Here is a tiny trained network, its code and every weight. The questions are about switching its units off for an input and a class, where a switched-off unit gives its printed mean instead of its output.

import numpy as np


def w(rows, s, z=0):
    codes = np.array(rows[::2]) - 128.0
    scale = np.full(codes.shape[1], s)
    scale[-1] = z or s
    return codes * scale


def norm(h):
    return h / np.sqrt((h * h).mean(-1, keepdims=True) + 1e-5)


def f(y):
    return np.maximum(y, 0)


def log_softmax(a):
    a = a - a.max(-1, keepdims=True)
    return a - np.log(np.exp(a).sum(-1, keepdims=True))


def net(x, mask):
    res = np.array(x, float).reshape(1, 5) / 4 @ E
    u = 0
    for l in range(4):
        y = f(norm(res) @ A[l][:, :-1].T + A[l][:, -1])
        res = res + np.where(mask[u : u + 3], y, B[l][:, -1]) @ B[l][:, :-1]
        u += 3
    return log_softmax(norm(res)[-1] @ U[:, :-1].T + U[:, -1])


A, B = {}, {}
E = w([
[102,37,81,92,103,93],'x0',
[135,196,127,67,81,189],'x1',
[150,185,2,82,166,143],'x2',
[120,157,86,146,132,109],'x3',
[175,67,119,67,146,86],'x4',
],0.0088)
A[0] = w([
[224,188,147,138,230,1,131],'0.n1',
[94,110,36,82,202,74,253],'0.n2',
[187,86,145,64,186,187,161],'0.n3',
],0.0074,0.0031)
B[0] = w([
[150,129,150,122,54,148,211],'0.n1',
[110,86,5,177,190,106,255],'0.n2',
[123,108,204,85,182,177,186],'0.n3',
],0.011,0.0063)
A[1] = w([
[78,142,145,119,64,196,253],'1.n1',
[109,2,105,163,69,85,201],'1.n2',
[240,212,112,72,209,160,237],'1.n3',
],0.0068,0.00057)
B[1] = w([
[55,139,108,147,144,120,190],'1.n1',
[185,188,123,33,168,3,253],'1.n2',
[100,63,127,176,100,98,217],'1.n3',
],0.013,0.005)
A[2] = w([
[101,200,110,131,14,56,3],'2.n1',
[27,88,139,164,92,4,214],'2.n2',
[57,247,162,100,88,74,54],'2.n3',
],0.0047,0.0022)
B[2] = w([
[215,151,128,222,144,155,150],'2.n1',
[1,153,115,80,100,208,255],'2.n2',
[99,124,82,238,15,239,177],'2.n3',
],0.0085,0.0042)
A[3] = w([
[198,159,104,156,94,72,70],'3.n1',
[104,129,102,254,178,130,253],'3.n2',
[71,119,147,58,105,162,62],'3.n3',
],0.0073,0.003)
B[3] = w([
[77,118,150,255,66,104,145],'3.n1',
[66,28,165,21,131,187,254],'3.n2',
[58,182,169,174,148,72,156],'3.n3',
],0.0093,0.0057)
U = w([
[110,159,134,91,115,25,154],'0',
[192,175,97,210,138,157,25],'1',
[206,141,119,217,48,115,95],'2',
[166,127,247,98,161,159,108],'3',
[191,155,86,179,128,173,50],'4',
[26,171,162,149,63,208,169],'5',
[124,88,11,57,234,136,171],'6',
[217,200,90,193,124,165,9],'7',
],0.014)

Each question gives the input, the list of numbers given to net, and the class t.
The units are the neurons (one row each of A and B). Each row of codes is followed by its name. A weight is (code - 128) times the scale printed after its matrix; where a second scale follows, it is the last column's (A, B and U).
mask holds one flag per neuron, layer by layer. A switched-off neuron (its flag False) gives its mean, the last column of its row in B, instead of its output. The means were averaged over made-up inputs and are rounded, as every weight is.
A unit's drop is (log p(t) with every unit on - log p(t) with that unit switched off) / (log p(t) with every unit on - log p(t) with every unit switched off).
The circuit of an input: a set's keep is (log p(t) with only the set's units on - log p(t) with every unit switched off) / (log p(t) with every unit on - log p(t) with every unit switched off). Starting from all 12 units, units are removed one at a time, each time the one whose removal leaves the highest keep (on an exact tie, the one counted first), for as long as the keep stays at least 0.8.
units of the circuit, in order: the units of the circuit, biggest drop first
top k neurons: the k neurons with the biggest drops, biggest first
top k neurons in layer l: the k neurons of layer l with the biggest drops, biggest first
drop when u is switched off: that unit's drop, to one decimal
input [-1,6,0,4,5], class 5: units of the circuit, in order	[1.n3 1.n2]
input [-4,-4,0,-4,4], class 3: units of the circuit, in order	[0.n3 0.n1]
input [7,0,-7,3,-2], class 0: units of the circuit, in order	[1.n2]
input [-4,-7,-1,-1,5], class 0: top 2 neurons	[0.n1 1.n2]
input [-6,-6,-4,7,4], class 2: top 2 neurons	[0.n1 0.n2]
input [-7,0,-4,4,7], class 5: top 2 neurons	[0.n2 0.n1]
input [-6,3,-3,4,6], class 5: top 2 neurons	[1.n1 1.n2]
input [-5,-3,3,-8,1], class 3: top 2 neurons	[0.n3 2.n2]
input [0,1,-1,-4,3], class 3: top 3 neurons	[0.n2 0.n3 2.n2]
input [8,-6,-4,-3,-8], class 0: top 3 neurons	[1.n2 0.n2 3.n2]
input [-3,7,5,3,-2], class 5: top 2 neurons	[0.n2 1.n3]
input [-8,-5,1,-3,3], class 3: top 2 neurons in layer 2	[2.n2 2.n3]
input [-5,-2,-1,4,3], class 2: top 2 neurons in layer 0	[0.n1 0.n3]
input [-6,1,4,4,1], class 5: top neuron in layer 3	[3.n1]
input [1,-8,-4,-1,-3], class 0: top 2 neurons in layer 0	[0.n2 0.n3]
input [6,3,-5,5,-3], class 0: drop when 0.n2 is switched off	-0.3
input [0,6,-2,5,3], class 5: drop when 1.n2 is switched off	0.0
input [5,-6,-6,-2,-6], class 0: drop when 0.n2 is switched off	0.1
